Small tables with named rows and columns. After each table, cells are looked up by row and column.

Bikemu =
|  | Dofe | Vot | Bev | Varesi |
|---|---|---|---|---|
| Mipov | 124 | 44 | 102 | 68 |
| Nedar | 44 | 207 | 105 | 38 |
| Sul | 153 | 43 | 47 | 149 |
| Megot | 40 | 193 | 89 | 49 |
| Boganev | 152 | 48 | 47 | 143 |
| Bodefi | 41 | 186 | 83 | 42 |
| Gadelet | 133 | 38 | 30 | 166 |
| Tak | 5 | 188 | 98 | 72 |
| Bitiva | 121 | 54 | 60 | 127 |
| Tuvafak | 55 | 182 | 102 | 44 |
| Givulu | 127 | 37 | 42 | 153 |
| Robimol | 51 | 163 | 92 | 72 |
| Gub | 120 | 52 | 47 | 142 |
| Dos | 54 | 158 | 71 | 65 |

Dofe of Megot is 40
Dofe of Tak is 5
Vot of Sul is 43
Varesi of Bitiva is 127
Bev of Tak is 98
Bev of Robimol is 92
Dofe of Gadelet is 133
Bev of Boganev is 47
Vot of Nedar is 207
Vot of Mipov is 44
Vot of Gadelet is 38
Dofe of Sul is 153
Vot of Gub is 52
Varesi of Robimol is 72
Vot of Tuvafak is 182
Row with the largest Varesi: Gadelet

Peg.csv
,Tugasir,Ritafib,Ser,Lor,Zufefar,Tumov
Ritubuz,76,83,77,102,139,89
Ret,152,173,61,160,167,109
Zodina,87,125,152,138,174,101
Med,180,115,105,64,97,127
Nes,142,74,119,135,113,161
Kam,73,86,83,85,113,129
Kige,153,150,71,106,180,145
Dul,91,172,111,52,131,100
Novu,130,155,154,85,73,194

Lor of Ret is 160
Tumov of Novu is 194
Lor of Novu is 85
Ritafib of Nes is 74
Ritafib of Zodina is 125
Ser of Nes is 119
Tugasir of Kam is 73
Zufefar of Dul is 131
Ritafib of Novu is 155
Zufefar of Novu is 73
Tugasir of Ritubuz is 76

Table Girul
,Nefer,Lozas,Fenot,Ririt,Nifo,Dad,Sutesiz,Rosonup
Gumi,56,121,56,149,164,146,102,79
Sifezig,201,227,69,151,25,56,202,125
Leb,198,214,95,156,2,57,223,124

What is the Dad of Sifezig in Girul? 56
What is the Lozas of Gumi in Girul? 121
What is the Nefer of Sifezig in Girul? 201
What is the Rosonup of Gumi in Girul? 79
What is the Fenot of Gumi in Girul? 56
What is the Nifo of Gumi in Girul? 164
What is the Ririt of Sifezig in Girul? 151
What is the Rosonup of Leb in Girul? 124
What is the Rosonup of Sifezig in Girul? 125
What is the Fenot of Sifezig in Girul? 69
What is the Nefer of Gumi in Girul? 56
What is the Sutesiz of Gumi in Girul? 102
What is the Nifo of Sifezig in Girul? 25
What is the Nefer of Leb in Girul? 198
What is the Fenot of Leb in Girul? 95
What is the Nifo of Leb in Girul? 2
What is the Sutesiz of Sifezig in Girul? 202
What is the Lozas of Leb in Girul? 214
What is the Sutesiz of Leb in Girul? 223

Nol
|  | Vuno | Gif |
|---|---|---|
| Fozesok | 63317 | 73848 |
| Lotilel | 6188 | 33349 |
| Zuv | 56368 | 15238 |
| Dad | 18339 | 16717 |
| Vuliza | 71973 | 32527 |
| Godamal | 63312 | 76510 |
| Setog | 41179 | 82874 |
| Kudebe | 76417 | 42034 |
| Luniror | 61661 | 14165 |
| Pina | 8296 | 35087 |

What is the Vuno of Fozesok in Nol?
63317
What is the Vuno of Godamal in Nol?
63312
What is the Gif of Vuliza in Nol?
32527
What is the Vuno of Lotilel in Nol?
6188
What is the Gif of Pina in Nol?
35087
What is the Gif of Godamal in Nol?
76510
What is the Gif of Dad in Nol?
16717
What is the Vuno of Luniror in Nol?
61661
What is the Gif of Luniror in Nol?
14165
What is the Vuno of Vuliza in Nol?
71973
What is the Vuno of Setog in Nol?
41179
What is the Gif of Zuv in Nol?
15238
What is the Gif of Lotilel in Nol?
33349
What is the Gif of Fozesok in Nol?
73848
What is the Vuno of Dad in Nol?
18339
What is the Gif of Kudebe in Nol?
42034
What is the Vuno of Kudebe in Nol?
76417
What is the Vuno of Pina in Nol?
8296

Table Daf
|  | Ged | Dazu | Giz | Donumul | Zesono | Gusi | Kimufak |
|---|---|---|---|---|---|---|---|
| Bup | 0.2 | -1.0 | 0.1 | -0.1 | 0.1 | 0.3 | -0.4 |
| Ketos | 0.4 | -0.6 | 0.5 | -0.6 | -0.1 | 0.0 | -0.4 |
| Rebubo | 0.3 | -0.8 | 0.3 | -0.4 | 0.0 | 0.1 | -0.4 |
| Naset | 0.4 | -0.3 | 0.6 | -0.7 | -0.1 | 0.0 | -0.2 |

Dazu of Ketos: -0.6
Giz of Rebubo: 0.3
Gusi of Rebubo: 0.1
Ged of Ketos: 0.4
Dazu of Rebubo: -0.8
Ged of Rebubo: 0.3
Giz of Ketos: 0.5

Table Nad
|  | Kazu | Zedovir | Vonopor | Geretur | Lum |
|---|---|---|---|---|---|
| Pak | 0.9 | 4.2 | 3.8 | 5.3 | 5.0 |
| Dovenol | 5.8 | 7.8 | 4.8 | 2.4 | 7.0 |
| Gad | 5.3 | 4.8 | 2.3 | 5.2 | 1.6 |
| Pokodo | 3.5 | 3.5 | 2.0 | 1.1 | 4.9 |
| Malu | 4.4 | 6.5 | 4.2 | 0.8 | 1.2 |
| Divun | 5.9 | 4.1 | 5.7 | 5.5 | 2.2 |
| Vos | 5.2 | 1.2 | 5.5 | 4.2 | 2.8 |
| Tav | 4.4 | 4.4 | 4.6 | 0.5 | 1.8 |
| Fozako | 1.3 | 1.8 | 7.0 | 1.3 | 5.8 |
| Bur | 6.5 | 1.0 | 3.2 | 4.7 | 8.3 |
| Gipided | 4.0 | 6.1 | 7.1 | 2.6 | 4.1 |

Vonopor of Tav: 4.6
Geretur of Dovenol: 2.4
Vonopor of Bur: 3.2
Lum of Vos: 2.8
Lum of Fozako: 5.8
Kazu of Pokodo: 3.5
Lum of Dovenol: 7.0
Kazu of Bur: 6.5
Geretur of Gad: 5.2
Kazu of Malu: 4.4
Zedovir of Vos: 1.2
Vonopor of Dovenol: 4.8
Zedovir of Bur: 1.0
Geretur of Gipided: 2.6
Kazu of Gad: 5.3
Zedovir of Divun: 4.1
Lum of Gipided: 4.1
Lum of Gad: 1.6
Zedovir of Gipided: 6.1
Kazu of Dovenol: 5.8

Zoleli:
	Fafof	Bovel	Lel	Ponili	Lizetu
Betupok	81	75	78	73	81
Nem	67	70	100	111	133
Bapap	99	141	87	82	76
Ruda	119	202	87	70	144
Lasu	232	31	180	44	188
Nodag	63	110	62	50	129
Meki	78	73	80	75	82
Nibi	151	124	90	162	73

What is the Lel of Lasu in Zoleli? 180
What is the Ponili of Lasu in Zoleli? 44
What is the Lel of Meki in Zoleli? 80
What is the Lel of Betupok in Zoleli? 78
What is the Lel of Ruda in Zoleli? 87
What is the Bovel of Betupok in Zoleli? 75
What is the Lel of Nem in Zoleli? 100
What is the Fafof of Nem in Zoleli? 67
What is the Ponili of Bapap in Zoleli? 82
What is the Bovel of Bapap in Zoleli? 141
Which row has the largest Lizetu? Lasu

Table Bomi
	Ged	Bokazas	Zoz	Gezi	Sava	Zud	Kigi	Galuti
Nuvanof	2517	7721	2592	6696	5124	3033	3604	5651
Naka	6156	3073	7245	4713	3823	4618	8131	4477
Taso	4587	4118	4498	4452	4217	4172	4088	3694
Dol	5042	300	6439	2447	2428	4169	4538	3232

What is the Kigi of Taso in Bomi?
4088
What is the Sava of Naka in Bomi?
3823
What is the Galuti of Taso in Bomi?
3694
What is the Sava of Dol in Bomi?
2428
What is the Zoz of Nuvanof in Bomi?
2592
What is the Bokazas of Naka in Bomi?
3073
What is the Zud of Naka in Bomi?
4618
What is the Gezi of Nuvanof in Bomi?
6696
What is the Kigi of Nuvanof in Bomi?
3604
What is the Zoz of Taso in Bomi?
4498
What is the Sava of Nuvanof in Bomi?
5124
What is the Zoz of Dol in Bomi?
6439
What is the Zud of Dol in Bomi?
4169
What is the Zud of Taso in Bomi?
4172
Which row has the largest Zud? Naka

